Below are the code and all the weights of a small trained network. Each question names an input and a target symbol and asks about switching units off, where a switched-off unit gives its printed mean instead of its output.

import numpy as np


def w(rows, s, z=0):
    codes = np.array(rows[::2]) - 128.0
    scale = np.full(codes.shape[1], s)
    scale[-1] = z or s
    return codes * scale


def norm(h):
    return h / np.sqrt((h * h).mean(-1, keepdims=True) + 1e-5)


def f(y):
    return np.maximum(y, 0)


def softmax(a):
    e = np.exp(a - a.max(-1, keepdims=True))
    return e / e.sum(-1, keepdims=True)


def log_softmax(a):
    a = a - a.max(-1, keepdims=True)
    return a - np.log(np.exp(a).sum(-1, keepdims=True))


def net(x, mask):
    ids = ['ΔΠαβγημξτψω'.index(c) for c in x.split()]
    T = len(ids)
    res = E[ids] + P[:T]
    r = norm(res)
    for j in range(2):
        rows = slice(3 * j, 3 * j + 3)
        q, k, v = (r @ M[0][rows].T for M in (Q, K, V))
        z = softmax(np.where(np.tri(T) > 0, q @ k.T / 3**0.5, -1e9)) @ v
        o = O[0][rows]
        res = res + np.where(mask[j], z, o[:, -1]) @ o[:, :-1]
    y = f(norm(res) @ A[0][:, :-1].T + A[0][:, -1])
    res = res + np.where(mask[2:14], y, B[0][:, -1]) @ B[0][:, :-1]
    return log_softmax(norm(res)[-1] @ U[:, :-1].T + U[:, -1])


Q, K, V, O, A, B = {}, {}, {}, {}, {}, {}
E = w([
[76,107,151,154,238],'Δ',
[197,160,27,91,126],'Π',
[171,155,127,148,108],'α',
[163,117,104,108,87],'β',
[114,192,139,116,130],'γ',
[148,119,107,143,114],'η',
[109,26,197,143,118],'μ',
[117,141,175,190,181],'ξ',
[109,98,251,226,137],'τ',
[220,95,198,78,238],'ψ',
[185,181,80,137,107],'ω',
],0.022)
P = w([
[227,202,2,215,116],'0',
[178,179,32,208,126],'1',
[154,172,52,198,131],'2',
[142,166,55,184,128],'3',
[132,157,77,182,130],'4',
[117,147,107,182,132],'5',
[122,146,115,182,132],'6',
[170,157,106,188,106],'7',
],0.0056)
Q[0] = w([
[2,116,200,70,84],'head 0',
[127,222,206,168,113],'head 0',
[159,166,83,140,117],'head 0',
[81,219,124,107,110],'head 1',
[115,171,119,67,106],'head 1',
[67,116,146,143,105],'head 1',
],0.023)
K[0] = w([
[250,113,82,138,117],'head 0',
[182,158,223,58,176],'head 0',
[115,131,142,97,68],'head 0',
[57,167,84,175,55],'head 1',
[105,161,73,99,94],'head 1',
[167,172,141,177,85],'head 1',
],0.02)
V[0] = w([
[170,212,89,107,139],'head 0',
[44,218,194,186,40],'head 0',
[162,36,160,145,57],'head 0',
[244,97,202,41,159],'head 1',
[117,107,160,113,193],'head 1',
[194,153,189,148,63],'head 1',
],0.011)
O[0] = w([
[134,64,151,108,149,185],'head 0',
[246,39,165,126,125,203],'head 0',
[119,152,103,163,67,3],'head 0',
[124,139,237,137,98,185],'head 1',
[152,191,136,107,82,209],'head 1',
[93,124,126,127,121,179],'head 1',
],0.013,0.0035)
A[0] = w([
[92,110,204,100,115,103],'neuron 0',
[100,69,167,57,46,172],'neuron 1',
[97,114,174,200,124,2],'neuron 2',
[180,134,112,42,87,115],'neuron 3',
[192,106,125,128,201,36],'neuron 4',
[55,40,114,111,119,54],'neuron 5',
[132,127,117,70,190,142],'neuron 6',
[67,135,89,123,99,41],'neuron 7',
[162,87,63,123,152,129],'neuron 8',
[102,74,189,108,195,177],'neuron 9',
[145,87,149,1,98,158],'neuron 10',
[80,104,181,189,226,141],'neuron 11',
],0.013,0.0036)
B[0] = w([
[113,64,136,190,115,187],'neuron 0',
[37,243,117,150,87,171],'neuron 1',
[233,91,64,146,129,171],'neuron 2',
[178,127,91,111,193,185],'neuron 3',
[5,151,117,79,75,237],'neuron 4',
[111,204,88,126,132,159],'neuron 5',
[166,205,157,132,150,193],'neuron 6',
[78,98,122,43,151,149],'neuron 7',
[112,66,225,170,135,239],'neuron 8',
[135,136,120,75,22,244],'neuron 9',
[132,168,13,131,155,182],'neuron 10',
[222,136,92,146,169,255],'neuron 11',
],0.016,0.0069)
U = w([
[193,194,120,103,191,117],'Δ',
[105,116,139,129,210,126],'Π',
[80,33,169,121,80,135],'α',
[60,99,91,95,124,131],'β',
[147,69,121,6,124,247],'γ',
[95,40,103,181,194,206],'η',
[134,147,54,131,41,52],'μ',
[158,153,255,73,154,2],'ξ',
[210,40,117,197,119,147],'τ',
[122,108,176,169,142,11],'ψ',
[99,72,185,134,128,207],'ω',
],0.011,0.0024)

Each question gives the input, a string of symbols that net reads in full, and the target symbol t.
The units are the heads (3 rows each of Q, K, V and O) and the neurons (one row each of A and B). Each row of codes is followed by its name. A weight is (code - 128) times the scale printed after its matrix; where a second scale follows, it is the last column's (O, A, B and U).
mask holds one flag per unit, heads first, then neurons. A switched-off unit (its flag False) gives its mean, the last column of its rows in O or B, instead of its output. The means were averaged over made-up inputs and are rounded, as every weight is.
A unit's drop is (log p(t) with every unit on - log p(t) with that unit switched off) / (log p(t) with every unit on - log p(t) with every unit switched off).
The circuit of an input: a set's keep is (log p(t) with only the set's units on - log p(t) with every unit switched off) / (log p(t) with every unit on - log p(t) with every unit switched off). Starting from the 12 units with the biggest drops (on a tie, the unit counted first), units are removed one at a time, each time the one whose removal leaves the highest keep (on an exact tie, the one counted first), for as long as the keep stays at least 0.8.
circuit, biggest first: the units of the circuit, biggest drop first
unit that matters most: the unit with the biggest drop
top k neurons: the k neurons with the biggest drops, biggest first
which heads matter: for each layer, one digit per head in row order, 1 if its drop is at least 0.15 and else 0, layers parted by /
drop of u: that unit's drop, to one decimal
input Δ ψ α, target Δ: circuit, biggest first	neuron 4; head 0
input τ ω α β, target τ: top 3 neurons	neuron 9; neuron 3; neuron 4
input ξ γ η Δ τ β η β, target Δ: circuit, biggest first	neuron 3
input γ Π η, target γ: circuit, biggest first	head 0; neuron 4
input α Δ β η γ γ β, target γ: circuit, biggest first	head 0; neuron 4; neuron 11; neuron 10
input Δ γ α η α, target γ: which heads matter	10
input α η Δ γ, target γ: circuit, biggest first	head 0; neuron 4
input τ η ξ ξ γ η, target γ: top 2 neurons	neuron 4; neuron 10
input τ τ τ Π ψ Δ Δ Δ, target τ: circuit, biggest first	head 1; neuron 0; neuron 11
input Δ ξ η τ ξ Π, target τ: circuit, biggest first	head 0; neuron 8
input ψ β γ Δ, target τ: top 4 neurons	neuron 11; neuron 0; neuron 2; neuron 4
input α η γ α α η Δ ξ, target Δ: which heads matter	11
input η β η α, target α: circuit, biggest first	head 1; neuron 8; neuron 4
input ω τ α Π Π, target τ: circuit, biggest first	neuron 8; head 1
input α ξ Δ, target Δ: unit that matters most	neuron 11
input ξ Δ ω ξ, target Δ: circuit, biggest first	head 1; neuron 0
input ψ α ξ γ Π, target γ: circuit, biggest first	head 0; neuron 4
input γ τ η Δ Δ ξ α, target Δ: which heads matter	11
input β τ Δ β, target Δ: which heads matter	00
input η ω α ξ η, target η: top 4 neurons	neuron 9; neuron 8; neuron 3; neuron 4
input η Δ η, target Δ: which heads matter	10
input β η ξ ξ Π γ ω ξ, target γ: which heads matter	10
input ξ Δ τ α ξ τ γ α, target γ: which heads matter	10
input η τ Δ η η, target Δ: which heads matter	11
input η η ξ, target ξ: top 4 neurons	neuron 4; neuron 8; neuron 11; neuron 10
input η μ μ, target μ: top neuron	neuron 1
input Π ω β, target β: top 2 neurons	neuron 5; neuron 7
input τ η η ω, target τ: top neuron	neuron 8
input Δ τ τ γ ξ, target γ: drop of neuron 10	0.0
input η τ ξ, target τ: drop of head 0	0.5
